Below are the code and all the weights of a small trained network. Each question names an input and a class and asks about switching units off, where a switched-off unit gives its printed mean instead of its output.

import numpy as np


def w(rows, s, z=0):
    codes = np.array(rows[::2]) - 128.0
    scale = np.full(codes.shape[1], s)
    scale[-1] = z or s
    return codes * scale


def norm(h):
    return h / np.sqrt((h * h).mean(-1, keepdims=True) + 1e-5)


def f(y):
    return np.maximum(y, 0)


def log_softmax(a):
    a = a - a.max(-1, keepdims=True)
    return a - np.log(np.exp(a).sum(-1, keepdims=True))


def net(x, mask):
    res = np.array(x, float).reshape(1, 3) / 4 @ E
    u = 0
    for l in range(3):
        y = f(norm(res) @ A[l][:, :-1].T + A[l][:, -1])
        res = res + np.where(mask[u : u + 7], y, B[l][:, -1]) @ B[l][:, :-1]
        u += 7
    return log_softmax(norm(res)[-1] @ U[:, :-1].T + U[:, -1])


A, B = {}, {}
E = w([
[6,202,227,163,137,169,20,58,56,56,110],'x0',
[127,86,48,47,129,113,89,52,24,164,41],'x1',
[108,121,47,186,137,242,74,119,192,150,76],'x2',
],0.0011)
A[0] = w([
[138,124,145,130,173,91,145,154,129,128,163,95],'0.n0',
[137,89,54,86,115,129,74,58,85,179,33,251],'0.n1',
[128,127,128,129,129,127,128,128,127,128,127,126],'0.n2',
[76,165,141,166,31,168,80,93,114,100,80,98],'0.n3',
[128,129,127,130,113,128,128,130,130,128,126,121],'0.n4',
[105,138,147,221,255,143,91,201,202,121,191,180],'0.n5',
[128,130,122,131,115,128,125,128,130,130,127,107],'0.n6',
],0.001,0.0018)
B[0] = w([
[123,130,136,126,117,145,159,106,128,120,107,137],'0.n0',
[143,191,222,128,70,172,250,181,175,76,177,252],'0.n1',
[128,128,128,127,127,128,129,127,128,128,128,128],'0.n2',
[98,103,172,113,157,136,104,149,96,125,162,158],'0.n3',
[128,125,129,125,132,131,128,128,129,128,131,128],'0.n4',
[146,136,170,69,64,157,207,84,86,107,98,203],'0.n5',
[124,114,130,131,125,124,134,135,123,129,124,128],'0.n6',
],0.0016,0.0022)
A[1] = w([
[124,62,35,49,147,112,111,50,28,163,6,4],'1.n0',
[112,131,129,147,139,113,105,122,119,124,122,96],'1.n1',
[128,142,30,192,177,197,34,108,186,158,90,3],'1.n2',
[134,149,75,174,119,205,99,123,184,135,102,72],'1.n3',
[82,184,178,135,109,131,128,111,94,78,148,173],'1.n4',
[190,104,116,98,95,111,193,179,156,161,158,218],'1.n5',
[134,143,42,188,144,193,56,115,187,152,98,17],'1.n6',
],0.0021,0.0014)
B[1] = w([
[207,252,175,83,46,186,182,98,203,101,181,170],'1.n0',
[122,135,124,128,128,130,106,127,126,130,127,133],'1.n1',
[66,31,157,159,77,140,247,190,96,122,83,159],'1.n2',
[96,76,160,109,131,104,170,128,75,120,105,170],'1.n3',
[134,99,37,127,154,160,88,104,137,172,79,199],'1.n4',
[79,132,113,136,158,171,31,65,103,123,84,253],'1.n5',
[69,29,163,123,108,127,218,162,68,119,77,159],'1.n6',
],0.0025,0.0034)
A[2] = w([
[207,77,39,110,134,97,172,172,178,188,130,147],'2.n0',
[142,144,161,102,140,3,134,135,90,121,171,2],'2.n1',
[109,94,122,104,137,163,132,94,108,135,78,211],'2.n2',
[101,111,143,138,147,150,120,116,129,120,112,181],'2.n3',
[121,130,116,143,118,147,121,129,142,129,118,115],'2.n4',
[113,138,159,204,145,135,143,191,201,116,168,89],'2.n5',
[145,146,152,87,133,22,129,116,81,126,149,34],'2.n6',
],0.0035,0.00094)
B[2] = w([
[10,197,226,179,177,110,11,73,52,66,147,242],'2.n0',
[86,39,83,188,107,206,196,158,164,145,70,182],'2.n1',
[172,122,134,162,149,59,152,160,183,135,196,254],'2.n2',
[164,107,101,113,156,64,135,126,123,147,152,193],'2.n3',
[138,112,155,102,121,74,155,132,94,125,130,161],'2.n4',
[201,167,67,6,62,130,164,43,75,156,93,199],'2.n5',
[91,54,99,200,115,207,185,162,190,136,90,188],'2.n6',
],0.0025,0.0031)
U = w([
[96,61,129,161,110,152,177,155,130,127,98,177],'0',
[89,154,151,150,165,117,41,98,101,112,135,159],'1',
[181,177,125,77,78,146,151,99,131,127,130,169],'2',
[185,105,100,141,163,73,124,152,163,150,168,120],'3',
[161,149,114,121,110,121,76,236,126,142,128,3],'4',
[152,135,116,110,112,124,71,224,129,137,130,22],'5',
[152,141,118,105,114,118,80,245,127,134,132,2],'6',
],0.012,0.0034)

Each question gives the input, the list of numbers given to net, and the class t.
The units are the neurons (one row each of A and B). Each row of codes is followed by its name. A weight is (code - 128) times the scale printed after its matrix; where a second scale follows, it is the last column's (A, B and U).
mask holds one flag per neuron, layer by layer. A switched-off neuron (its flag False) gives its mean, the last column of its row in B, instead of its output. The means were averaged over made-up inputs and are rounded, as every weight is.
A unit's drop is (log p(t) with every unit on - log p(t) with that unit switched off) / (log p(t) with every unit on - log p(t) with every unit switched off).
The circuit of an input: a set's keep is (log p(t) with only the set's units on - log p(t) with every unit switched off) / (log p(t) with every unit on - log p(t) with every unit switched off). Starting from the 12 units with the biggest drops (on a tie, the unit counted first), units are removed one at a time, each time the one whose removal leaves the highest keep (on an exact tie, the one counted first), for as long as the keep stays at least 0.8.
units of the circuit, in order: the units of the circuit, biggest drop first
k most important neurons: the k neurons with the biggest drops, biggest first
top k neurons in layer l: the k neurons of layer l with the biggest drops, biggest first
input [6,-6,8], class 0: units of the circuit, in order -> 2.n0, 1.n2
input [7,8,7], class 2: units of the circuit, in order -> 1.n0, 2.n0
input [6,6,6], class 0: 2 most important neurons -> 2.n0, 1.n2
input [-3,7,4], class 2: units of the circuit, in order -> 1.n0
input [6,-2,-6], class 0: units of the circuit, in order -> 1.n5, 2.n0, 2.n1
input [3,-3,2], class 3: top 3 neurons in layer 1 -> 1.n4, 1.n5, 1.n0
input [-2,-3,-2], class 3: 2 most important neurons -> 1.n5, 0.n1
input [-7,4,-7], class 0: 2 most important neurons -> 2.n6, 2.n1
input [-3,1,3], class 3: 3 most important neurons -> 1.n5, 2.n2, 0.n1
input [-6,-8,-6], class 2: units of the circuit, in order -> 2.n5, 2.n2
input [3,1,3], class 3: 2 most important neurons -> 2.n0, 2.n2
input [7,-8,-3], class 2: units of the circuit, in order -> 2.n5, 2.n0
input [1,-6,4], class 2: 2 most important neurons -> 2.n5, 0.n5
input [3,-2,4], class 0: units of the circuit, in order -> 2.n0
input [3,-1,2], class 3: 3 most important neurons -> 2.n0, 1.n5, 2.n2
input [-1,-2,-3], class 3: 2 most important neurons -> 1.n5, 2.n0
input [4,-6,4], class 2: 2 most important neurons -> 1.n5, 2.n5
input [-5,8,-8], class 0: top 3 neurons in layer 2 -> 2.n6, 2.n1, 2.n5
input [3,-4,1], class 2: 3 most important neurons -> 1.n5, 2.n0, 2.n5
input [1,4,0], class 2: 2 most important neurons -> 2.n0, 1.n0
input [-2,7,6], class 2: top neuron in layer 1 -> 1.n0
input [-7,-8,-4], class 2: 2 most important neurons -> 2.n5, 1.n4
input [-6,-5,-7], class 0: 3 most important neurons -> 2.n1, 1.n4, 2.n6
input [1,-6,-7], class 0: top 2 neurons in layer 2 -> 2.n1, 2.n6
input [-1,-3,-3], class 3: top 2 neurons in layer 1 -> 1.n5, 1.n0
